Below is a small trained network, with its code and all its weights. Each question gives an input and a target symbol and asks what happens when units are switched off, that is, made to give their printed mean instead of their output.

import numpy as np


def w(rows, s, z=0):
    codes = np.array(rows[::2]) - 128.0
    scale = np.full(codes.shape[1], s)
    scale[-1] = z or s
    return codes * scale


def norm(h):
    return h / np.sqrt((h * h).mean(-1, keepdims=True) + 1e-5)


def f(y):
    return y / 2 * (1 + np.tanh(0.7978845608 * (y + 0.044715 * y**3)))


def softmax(a):
    e = np.exp(a - a.max(-1, keepdims=True))
    return e / e.sum(-1, keepdims=True)


def log_softmax(a):
    a = a - a.max(-1, keepdims=True)
    return a - np.log(np.exp(a).sum(-1, keepdims=True))


def net(x, mask):
    ids = ['ΓΞαεηφ'.index(c) for c in x.split()]
    T = len(ids)
    res = E[ids] + P[:T]
    u = 0
    for l in range(2):
        r = norm(res)
        for j in range(3):
            rows = slice(2 * j, 2 * j + 2)
            q, k, v = (r @ M[l][rows].T for M in (Q, K, V))
            z = softmax(np.where(np.tri(T) > 0, q @ k.T / 2**0.5, -1e9)) @ v
            o = O[l][rows]
            res = res + np.where(mask[u + j], z, o[:, -1]) @ o[:, :-1]
        u += 3
        y = f(norm(res) @ A[l][:, :-1].T + A[l][:, -1])
        res = res + np.where(mask[u : u + 4], y, B[l][:, -1]) @ B[l][:, :-1]
        u += 4
    return log_softmax(norm(res)[-1] @ U[:, :-1].T + U[:, -1])


Q, K, V, O, A, B = {}, {}, {}, {}, {}, {}
E = w([
[65,70,125,111],'Γ',
[168,139,71,96],'Ξ',
[95,183,7,110],'α',
[16,168,166,111],'ε',
[173,133,208,93],'η',
[180,15,107,73],'φ',
],0.014)
P = w([
[143,148,120,2],'0',
[117,125,80,136],'1',
[141,105,107,165],'2',
[179,131,188,117],'3',
[132,149,198,76],'4',
[87,162,120,131],'5',
[143,145,110,199],'6',
[148,131,160,166],'7',
[133,176,164,122],'8',
[129,101,221,112],'9',
[80,116,168,150],'10',
],0.0085)
Q[0] = w([
[120,143,139,209],'L0H0',
[105,249,215,93],'L0H0',
[137,245,221,125],'L0H1',
[22,239,209,51],'L0H1',
[98,100,94,177],'L0H2',
[179,106,144,96],'L0H2',
],0.014)
K[0] = w([
[111,182,121,130],'L0H0',
[123,163,125,238],'L0H0',
[104,70,107,173],'L0H1',
[162,147,138,255],'L0H1',
[95,93,125,114],'L0H2',
[148,102,112,185],'L0H2',
],0.02)
V[0] = w([
[102,203,143,158],'L0H0',
[119,22,145,195],'L0H0',
[252,215,128,120],'L0H1',
[71,117,122,57],'L0H1',
[143,104,75,40],'L0H2',
[57,118,110,175],'L0H2',
],0.016)
O[0] = w([
[129,84,211,93,87],'L0H0',
[120,207,68,85,57],'L0H0',
[217,150,111,255,119],'L0H1',
[156,61,105,100,235],'L0H1',
[67,64,44,163,254],'L0H2',
[165,208,70,93,126],'L0H2',
],0.011,0.0092)
A[0] = w([
[229,106,207,142,245],'L0N0',
[197,194,104,247,129],'L0N1',
[151,213,121,238,205],'L0N2',
[130,79,188,155,1],'L0N3',
],0.013,0.001)
B[0] = w([
[10,117,131,116,149],'L0N0',
[195,8,68,168,253],'L0N1',
[205,79,175,2,212],'L0N2',
[194,86,102,14,170],'L0N3',
],0.0096,0.0053)
Q[1] = w([
[133,126,168,157],'L1H0',
[98,127,219,120],'L1H0',
[77,64,27,173],'L1H1',
[76,186,250,149],'L1H1',
[81,192,178,101],'L1H2',
[177,150,33,109],'L1H2',
],0.017)
K[1] = w([
[232,93,159,124],'L1H0',
[238,95,120,78],'L1H0',
[247,73,62,168],'L1H1',
[110,145,200,188],'L1H1',
[170,51,59,76],'L1H2',
[211,177,98,151],'L1H2',
],0.016)
V[1] = w([
[71,241,177,125],'L1H0',
[53,113,49,84],'L1H0',
[156,71,53,181],'L1H1',
[17,188,142,129],'L1H1',
[135,23,41,44],'L1H2',
[6,90,114,133],'L1H2',
],0.012)
O[1] = w([
[149,33,88,52,41],'L1H0',
[254,199,145,93,205],'L1H0',
[177,89,213,34,219],'L1H1',
[40,120,180,191,67],'L1H1',
[98,242,157,158,252],'L1H2',
[183,143,242,157,180],'L1H2',
],0.0091,0.018)
A[1] = w([
[122,73,176,160,152],'L1N0',
[91,176,159,94,250],'L1N1',
[5,139,134,190,160],'L1N2',
[41,135,138,104,86],'L1N3',
],0.021,0.0021)
B[1] = w([
[57,172,128,76,167],'L1N0',
[113,77,115,96,254],'L1N1',
[187,215,249,164,152],'L1N2',
[169,152,86,202,165],'L1N3',
],0.021,0.0078)
U = w([
[107,146,69,36,76],'Γ',
[149,11,153,170,152],'Ξ',
[192,219,254,137,151],'α',
[95,45,226,20,242],'ε',
[178,37,171,146,2],'η',
[153,213,63,129,52],'φ',
],0.0079,0.0025)

Each question gives the input, a string of symbols that net reads in full, and the target symbol t.
The units are the heads (2 rows each of Q, K, V and O) and the neurons (one row each of A and B). Each row of codes is followed by its name. A weight is (code - 128) times the scale printed after its matrix; where a second scale follows, it is the last column's (O, A, B and U).
mask holds one flag per unit, layer by layer, with each layer's heads first. A switched-off unit (its flag False) gives its mean, the last column of its rows in O or B, instead of its output. The means were averaged over made-up inputs and are rounded, as every weight is.
A unit's drop is (log p(t) with every unit on - log p(t) with that unit switched off) / (log p(t) with every unit on - log p(t) with every unit switched off).
The circuit of an input: a set's keep is (log p(t) with only the set's units on - log p(t) with every unit switched off) / (log p(t) with every unit on - log p(t) with every unit switched off). Starting from the 12 units with the biggest drops (on a tie, the unit counted first), units are removed one at a time, each time the one whose removal leaves the highest keep (on an exact tie, the one counted first), for as long as the keep stays at least 0.8.
circuit, biggest first: the units of the circuit, biggest drop first
most important unit: the unit with the biggest drop
top k neurons: the k neurons with the biggest drops, biggest first
top k neurons in layer l: the k neurons of layer l with the biggest drops, biggest first
heads that matter: for each layer, one digit per head in row order, 1 if its drop is at least 0.15 and else 0, layers parted by /
drop when u is switched off: that unit's drop, to one decimal
input Ξ φ Γ α α, target Γ: circuit, biggest first -> L0H1; L1H2
input Γ α Γ, target Γ: heads that matter -> 111 / 110
input ε Ξ Γ Ξ α ε Γ Ξ, target ε: top 3 neurons -> L1N3; L0N1; L1N2
input ε α α φ ε α Γ, target ε: most important unit -> L0H1
input ε α Ξ, target ε: circuit, biggest first -> L0H1; L0H0
input Γ Γ Γ η α Γ ε, target ε: heads that matter -> 001 / 000
input η Γ ε, target ε: heads that matter -> 000 / 001
input α Γ ε φ α α α Γ Γ α, target Γ: circuit, biggest first -> L0H0; L0H1; L1H2
input Γ α φ ε ε α Γ α Γ ε Ξ, target Γ: circuit, biggest first -> L0H0; L0H1
input ε φ Γ Γ ε Γ, target Γ: heads that matter -> 100 / 000
input ε η η η α α Ξ φ ε Ξ, target φ: top 3 neurons -> L0N3; L0N2; L1N1
input Γ ε α α Γ ε ε α α, target ε: top 2 neurons -> L1N1; L1N3
input α α α α α α η, target ε: top 2 neurons in layer 0 -> L0N3; L0N0
input α Ξ Ξ α α φ Γ α η, target ε: circuit, biggest first -> L0H1
input ε α α α ε α Γ, target ε: drop when L0H0 is switched off -> 0.1
input α α η α φ φ Γ, target φ: drop when L0N3 is switched off -> 0.2
input η α Γ φ Γ φ φ Ξ, target φ: drop when L1H1 is switched off -> -0.2
input Γ ε ε α, target ε: drop when L1N3 is switched off -> 0.2
